Below is a small trained network, with its code and all its weights. Each question gives an input and a class and asks what happens when units are switched off, that is, made to give their printed mean instead of their output.

import numpy as np


def w(rows, s, z=0):
    codes = np.array(rows[::2]) - 128.0
    scale = np.full(codes.shape[1], s)
    scale[-1] = z or s
    return codes * scale


def norm(h):
    return h / np.sqrt((h * h).mean(-1, keepdims=True) + 1e-5)


def f(y):
    return np.maximum(y, 0)


def log_softmax(a):
    a = a - a.max(-1, keepdims=True)
    return a - np.log(np.exp(a).sum(-1, keepdims=True))


def net(x, mask):
    res = np.array(x, float).reshape(1, 4) / 4 @ E
    u = 0
    for l in range(2):
        y = f(norm(res) @ A[l][:, :-1].T + A[l][:, -1])
        res = res + np.where(mask[u : u + 4], y, B[l][:, -1]) @ B[l][:, :-1]
        u += 4
    return log_softmax(norm(res)[-1] @ U[:, :-1].T + U[:, -1])


A, B = {}, {}
E = w([
[147,146,32,134,164,167,21],'x0',
[176,198,123,118,248,127,215],'x1',
[81,188,70,103,157,254,155],'x2',
[73,91,74,84,162,66,146],'x3',
],0.0081)
A[0] = w([
[158,130,21,75,182,104,55,162],'L0N1',
[28,57,20,72,155,34,135,1],'L0N2',
[158,100,201,183,4,116,26,69],'L0N3',
[2,101,79,60,44,209,53,142],'L0N4',
],0.008,0.006)
B[0] = w([
[71,75,63,103,197,64,23,234],'L0N1',
[69,161,235,126,35,106,53,185],'L0N2',
[39,106,218,97,39,68,39,236],'L0N3',
[230,212,132,142,191,104,255,255],'L0N4',
],0.0092,0.0072)
A[1] = w([
[141,82,22,176,162,220,81,21],'L1N1',
[174,33,110,187,163,55,204,2],'L1N2',
[120,221,116,95,34,224,37,28],'L1N3',
[176,117,136,88,138,169,254,31],'L1N4',
],0.0082,0.0038)
B[1] = w([
[99,94,2,105,150,183,165,201],'L1N1',
[110,146,39,143,192,176,154,158],'L1N2',
[214,137,106,112,193,135,182,200],'L1N3',
[154,110,243,219,49,153,176,254],'L1N4',
],0.0086,0.0035)
U = w([
[184,172,180,154,106,169,231,2],'0',
[103,86,190,107,59,68,2,202],'1',
[148,139,42,103,200,141,92,166],'2',
],0.014,0.0036)

Each question gives the input, the list of numbers given to net, and the class t.
The units are the neurons (one row each of A and B). Each row of codes is followed by its name. A weight is (code - 128) times the scale printed after its matrix; where a second scale follows, it is the last column's (A, B and U).
mask holds one flag per neuron, layer by layer. A switched-off neuron (its flag False) gives its mean, the last column of its row in B, instead of its output. The means were averaged over made-up inputs and are rounded, as every weight is.
A unit's drop is (log p(t) with every unit on - log p(t) with that unit switched off) / (log p(t) with every unit on - log p(t) with every unit switched off).
The circuit of an input: a set's keep is (log p(t) with only the set's units on - log p(t) with every unit switched off) / (log p(t) with every unit on - log p(t) with every unit switched off). Starting from all 8 units, units are removed one at a time, each time the one whose removal leaves the highest keep (on an exact tie, the one counted first), for as long as the keep stays at least 0.8.
circuit, biggest first: the units of the circuit, biggest drop first
k most important neurons: the k neurons with the biggest drops, biggest first
k most important neurons of layer l: the k neurons of layer l with the biggest drops, biggest first
drop when u is switched off: that unit's drop, to one decimal
input [-4,-4,4,6], class 0: circuit, biggest first -> [L0N4]
input [6,3,-5,-1], class 2: 3 most important neurons -> [L0N3; L0N2; L1N1]
input [7,8,-5,7], class 1: 2 most important neurons -> [L0N2; L0N4]
input [-1,3,-6,0], class 2: 2 most important neurons of layer 1 -> [L1N2; L1N4]
input [5,-6,3,-5], class 0: 2 most important neurons -> [L0N4; L1N3]
input [-6,4,-8,4], class 0: 3 most important neurons of layer 0 -> [L0N1; L0N3; L0N2]
input [-3,-7,3,-2], class 0: 2 most important neurons -> [L0N4; L0N1]
input [-5,1,0,-7], class 1: 4 most important neurons -> [L0N4; L1N1; L1N4; L1N2]
input [-6,-2,2,3], class 0: drop when L0N3 is switched off -> 0.5
input [-1,-8,6,-7], class 0: drop when L0N4 is switched off -> 0.4
input [5,5,-1,8], class 1: drop when L1N2 is switched off -> 0.0
